Here is a tiny trained network, its code and every weight. The questions are about switching its units off for an input and a class, where a switched-off unit gives its printed mean instead of its output.

import numpy as np


def w(rows, s, z=0):
    codes = np.array(rows[::2]) - 128.0
    scale = np.full(codes.shape[1], s)
    scale[-1] = z or s
    return codes * scale


def norm(h):
    return h / np.sqrt((h * h).mean(-1, keepdims=True) + 1e-5)


def f(y):
    return y / 2 * (1 + np.tanh(0.7978845608 * (y + 0.044715 * y**3)))


def log_softmax(a):
    a = a - a.max(-1, keepdims=True)
    return a - np.log(np.exp(a).sum(-1, keepdims=True))


def net(x, mask):
    res = np.array(x, float).reshape(1, 3) / 4 @ E
    u = 0
    for l in range(4):
        y = f(norm(res) @ A[l][:, :-1].T + A[l][:, -1])
        res = res + np.where(mask[u : u + 6], y, B[l][:, -1]) @ B[l][:, :-1]
        u += 6
    return log_softmax(norm(res)[-1] @ U[:, :-1].T + U[:, -1])


A, B = {}, {}
E = w([
[209,56,146,179,255],'x0',
[225,98,84,25,183],'x1',
[179,105,146,152,83],'x2',
],0.0081)
A[0] = w([
[113,185,94,117,140,9],'0.n1',
[55,241,146,163,165,5],'0.n2',
[96,105,227,115,126,144],'0.n3',
[173,158,140,253,85,26],'0.n4',
[176,119,46,142,141,74],'0.n5',
[75,163,129,121,131,136],'0.n6',
],0.011,0.0025)
B[0] = w([
[72,170,191,197,2,132],'0.n1',
[123,243,102,150,172,236],'0.n2',
[242,136,192,205,114,168],'0.n3',
[126,67,109,138,59,253],'0.n4',
[221,204,65,98,172,164],'0.n5',
[125,177,169,135,129,194],'0.n6',
],0.0057,0.0041)
A[1] = w([
[145,76,150,189,148,204],'1.n1',
[84,125,83,39,118,122],'1.n2',
[134,104,114,91,113,136],'1.n3',
[183,188,216,123,77,106],'1.n4',
[155,110,100,186,2,80],'1.n5',
[174,146,177,98,194,253],'1.n6',
],0.009,0.0024)
B[1] = w([
[98,17,108,239,121,215],'1.n1',
[74,141,222,27,102,198],'1.n2',
[115,130,132,53,182,144],'1.n3',
[88,175,121,2,116,181],'1.n4',
[199,95,207,41,76,252],'1.n5',
[80,148,127,219,196,222],'1.n6',
],0.0079,0.0042)
A[2] = w([
[209,104,246,214,92,101],'2.n1',
[177,76,67,217,97,239],'2.n2',
[132,175,116,174,3,3],'2.n3',
[68,143,231,52,102,181],'2.n4',
[3,155,67,225,54,146],'2.n5',
[187,123,97,74,210,150],'2.n6',
],0.0064,0.0026)
B[2] = w([
[102,2,149,114,44,197],'2.n1',
[137,190,35,195,57,211],'2.n2',
[207,129,201,243,181,162],'2.n3',
[92,58,170,211,183,252],'2.n4',
[123,129,145,122,185,195],'2.n5',
[174,142,73,86,205,179],'2.n6',
],0.0067,0.0045)
A[3] = w([
[110,85,124,100,224,24],'3.n1',
[217,245,147,65,159,254],'3.n2',
[47,113,91,167,70,138],'3.n3',
[114,141,255,48,180,134],'3.n4',
[71,106,190,234,4,176],'3.n5',
[44,115,48,137,172,84],'3.n6',
],0.0079,0.0026)
B[3] = w([
[214,131,81,142,180,145],'3.n1',
[75,184,56,13,102,189],'3.n2',
[162,148,208,54,186,155],'3.n3',
[39,74,129,237,21,196],'3.n4',
[230,85,137,2,177,255],'3.n5',
[57,79,157,199,64,141],'3.n6',
],0.0066,0.0077)
U = w([
[144,145,119,135,69,3],'0',
[146,106,127,130,109,3],'1',
[41,217,150,111,156,74],'2',
[17,150,111,134,114,3],'3',
[161,76,161,103,57,253],'4',
[159,178,68,61,200,253],'5',
[49,147,139,48,11,154],'6',
[150,92,74,204,161,253],'7',
],0.011,0.0027)

Each question gives the input, the list of numbers given to net, and the class t.
The units are the neurons (one row each of A and B). Each row of codes is followed by its name. A weight is (code - 128) times the scale printed after its matrix; where a second scale follows, it is the last column's (A, B and U).
mask holds one flag per neuron, layer by layer. A switched-off neuron (its flag False) gives its mean, the last column of its row in B, instead of its output. The means were averaged over made-up inputs and are rounded, as every weight is.
A unit's drop is (log p(t) with every unit on - log p(t) with that unit switched off) / (log p(t) with every unit on - log p(t) with every unit switched off).
The circuit of an input: a set's keep is (log p(t) with only the set's units on - log p(t) with every unit switched off) / (log p(t) with every unit on - log p(t) with every unit switched off). Starting from the 12 units with the biggest drops (on a tie, the unit counted first), units are removed one at a time, each time the one whose removal leaves the highest keep (on an exact tie, the one counted first), for as long as the keep stays at least 0.8.
units of the circuit, in order: the units of the circuit, biggest drop first
k most important neurons: the k neurons with the biggest drops, biggest first
k most important neurons of layer l: the k neurons of layer l with the biggest drops, biggest first
drop when u is switched off: that unit's drop, to one decimal
input [5,-7,1], class 4: units of the circuit, in order	(3.n5; 2.n1)
input [-3,5,-2], class 6: most important neuron	(1.n2)
input [3,5,7], class 5: units of the circuit, in order	(0.n5; 2.n6; 3.n2)
input [-5,8,-7], class 3: 2 most important neurons of layer 3	(3.n5; 3.n4)
input [-2,-6,-1], class 4: 3 most important neurons of layer 0	(0.n4; 0.n3; 0.n5)
input [-5,-7,2], class 4: units of the circuit, in order	(3.n5; 2.n3)
input [-8,-4,-8], class 2: 2 most important neurons of layer 0	(0.n2; 0.n4)
input [1,1,1], class 5: 3 most important neurons	(0.n5; 1.n1; 2.n4)
input [1,-3,-2], class 2: 2 most important neurons of layer 2	(2.n5; 2.n4)
input [-2,-4,2], class 4: 2 most important neurons of layer 1	(1.n5; 1.n2)
input [2,1,4], class 7: 2 most important neurons	(0.n5; 1.n5)
input [-1,4,-5], class 3: 2 most important neurons of layer 3	(3.n4; 3.n5)
input [-2,4,-8], class 3: 2 most important neurons of layer 1	(1.n5; 1.n4)
input [3,-7,0], class 4: 3 most important neurons	(0.n4; 3.n5; 2.n1)
input [-1,-8,1], class 4: units of the circuit, in order	(3.n5)
input [-2,-3,1], class 4: 2 most important neurons of layer 2	(2.n4; 2.n3)
input [-5,7,-7], class 3: drop when 3.n5 is switched off	0.3
input [1,1,-7], class 2: drop when 0.n4 is switched off	0.2
input [-1,1,3], class 6: drop when 3.n2 is switched off	0.1
input [-3,1,-6], class 3: units of the circuit, in order	(1.n5)
